Here is a tiny trained network, its code and every weight. The questions are about switching its units off for an input and a class, where a switched-off unit gives its printed mean instead of its output.

import numpy as np


def w(rows, s, z=0):
    codes = np.array(rows[::2]) - 128.0
    scale = np.full(codes.shape[1], s)
    scale[-1] = z or s
    return codes * scale


def norm(h):
    return h / np.sqrt((h * h).mean(-1, keepdims=True) + 1e-5)


def f(y):
    return np.maximum(y, 0)


def log_softmax(a):
    a = a - a.max(-1, keepdims=True)
    return a - np.log(np.exp(a).sum(-1, keepdims=True))


def net(x, mask):
    res = np.array(x, float).reshape(1, 7) / 4 @ E
    u = 0
    for l in range(3):
        y = f(norm(res) @ A[l][:, :-1].T + A[l][:, -1])
        res = res + np.where(mask[u : u + 9], y, B[l][:, -1]) @ B[l][:, :-1]
        u += 9
    return log_softmax(norm(res)[-1] @ U[:, :-1].T + U[:, -1])


A, B = {}, {}
E = w([
[128,127,124],'x0',
[128,123,129],'x1',
[121,141,254],'x2',
[126,130,126],'x3',
[125,126,125],'x4',
[187,199,158],'x5',
[231,94,132],'x6',
],0.005)
A[0] = w([
[91,202,101,92],'L0N0',
[182,123,108,52],'L0N1',
[88,119,167,96],'L0N2',
[36,69,175,254],'L0N3',
[84,208,68,59],'L0N4',
[201,27,254,75],'L0N5',
[184,106,234,76],'L0N6',
[184,89,217,59],'L0N7',
[48,211,44,156],'L0N8',
],0.0083,0.0031)
B[0] = w([
[138,60,186,165],'L0N0',
[140,205,84,149],'L0N1',
[125,210,129,159],'L0N2',
[37,184,2,254],'L0N3',
[161,48,185,174],'L0N4',
[97,112,26,237],'L0N5',
[81,74,107,209],'L0N6',
[59,10,100,193],'L0N7',
[111,8,125,229],'L0N8',
],0.0054,0.0051)
A[1] = w([
[192,8,128,95],'L1N0',
[120,96,106,43],'L1N1',
[180,207,28,166],'L1N2',
[109,254,154,21],'L1N3',
[133,163,176,5],'L1N4',
[136,57,61,148],'L1N5',
[106,113,186,66],'L1N6',
[98,85,103,123],'L1N7',
[107,179,48,181],'L1N8',
],0.0077,0.0024)
B[1] = w([
[69,190,197,212],'L1N0',
[139,137,81,153],'L1N1',
[217,220,139,180],'L1N2',
[109,117,80,139],'L1N3',
[84,118,109,130],'L1N4',
[176,83,190,255],'L1N5',
[55,120,101,139],'L1N6',
[133,145,151,204],'L1N7',
[254,146,197,206],'L1N8',
],0.0058,0.0061)
A[2] = w([
[125,165,207,102],'L2N0',
[39,152,166,171],'L2N1',
[168,194,122,28],'L2N2',
[93,189,140,2],'L2N3',
[45,124,1,177],'L2N4',
[214,143,104,138],'L2N5',
[142,173,179,120],'L2N6',
[247,145,149,157],'L2N7',
[154,160,215,121],'L2N8',
],0.0072,0.0026)
B[2] = w([
[32,100,86,154],'L2N0',
[117,220,95,209],'L2N1',
[193,178,40,144],'L2N2',
[53,86,1,138],'L2N3',
[235,170,105,254],'L2N4',
[139,131,201,180],'L2N5',
[46,60,118,150],'L2N6',
[94,117,227,203],'L2N7',
[73,108,179,164],'L2N8',
],0.005)
U = w([
[118,103,48,237],'0',
[75,130,234,254],'1',
[167,150,248,67],'2',
[228,226,227,20],'3',
[57,254,84,89],'4',
[56,219,105,83],'5',
],0.0077,0.0033)

Each question gives the input, the list of numbers given to net, and the class t.
The units are the neurons (one row each of A and B). Each row of codes is followed by its name. A weight is (code - 128) times the scale printed after its matrix; where a second scale follows, it is the last column's (A, B and U).
mask holds one flag per neuron, layer by layer. A switched-off neuron (its flag False) gives its mean, the last column of its row in B, instead of its output. The means were averaged over made-up inputs and are rounded, as every weight is.
A unit's drop is (log p(t) with every unit on - log p(t) with that unit switched off) / (log p(t) with every unit on - log p(t) with every unit switched off).
The circuit of an input: a set's keep is (log p(t) with only the set's units on - log p(t) with every unit switched off) / (log p(t) with every unit on - log p(t) with every unit switched off). Starting from the 12 units with the biggest drops (on a tie, the unit counted first), units are removed one at a time, each time the one whose removal leaves the highest keep (on an exact tie, the one counted first), for as long as the keep stays at least 0.8.
units of the circuit, in order: the units of the circuit, biggest drop first
k most important neurons: the k neurons with the biggest drops, biggest first
top k neurons in layer l: the k neurons of layer l with the biggest drops, biggest first
drop when u is switched off: that unit's drop, to one decimal
input [-3,-8,-6,6,0,8,0], class 1: top 2 neurons in layer 2 => (L2N7 L2N4)
input [7,1,2,-6,2,-1,0], class 4: units of the circuit, in order => (L0N3)
input [6,7,7,8,1,-8,6], class 0: top 2 neurons in layer 0 => (L0N5 L0N3)
input [-5,6,-1,0,2,0,-7], class 0: units of the circuit, in order => (L0N8 L1N0)
input [-4,-3,-8,8,7,3,-2], class 1: top 2 neurons in layer 0 => (L0N3 L0N5)
input [6,-7,0,-4,5,7,-5], class 1: units of the circuit, in order => (L0N0 L0N8)
input [-5,-1,1,-2,3,5,6], class 1: 2 most important neurons => (L0N3 L0N7)
input [7,-4,-6,-2,6,-4,1], class 2: 4 most important neurons => (L0N7 L0N6 L1N5 L0N5)
input [0,7,-3,1,-3,1,2], class 3: 2 most important neurons => (L0N8 L1N2)
input [-7,5,-2,2,1,-5,1], class 2: 2 most important neurons => (L0N7 L1N8)
input [3,-4,5,6,5,6,-1], class 5: top 2 neurons in layer 1 => (L1N5 L1N8)
input [-1,0,-2,-2,-1,-7,5], class 2: 2 most important neurons => (L0N8 L0N7)
input [-6,-6,-5,-8,3,7,0], class 1: top 2 neurons in layer 0 => (L0N3 L0N4)
input [2,-7,5,7,5,-3,7], class 0: top neuron in layer 0 => (L0N5)
input [7,1,0,-3,-7,-1,-3], class 0: 3 most important neurons => (L0N3 L0N8 L1N0)
input [-2,4,4,0,-7,-1,4], class 0: drop when L0N5 is switched off => 0.4
input [-2,5,8,-1,-5,-2,2], class 0: drop when L0N5 is switched off => 0.3
input [-5,-1,-1,-5,1,6,-6], class 1: drop when L0N8 is switched off => 0.2
input [3,4,-3,1,-5,-3,2], class 2: drop when L1N1 is switched off => 0.0
input [2,3,6,3,4,-6,6], class 0: units of the circuit, in order => (L0N5)
input [-3,-5,8,5,8,-6,4], class 0: top 2 neurons in layer 0 => (L0N5 L0N3)
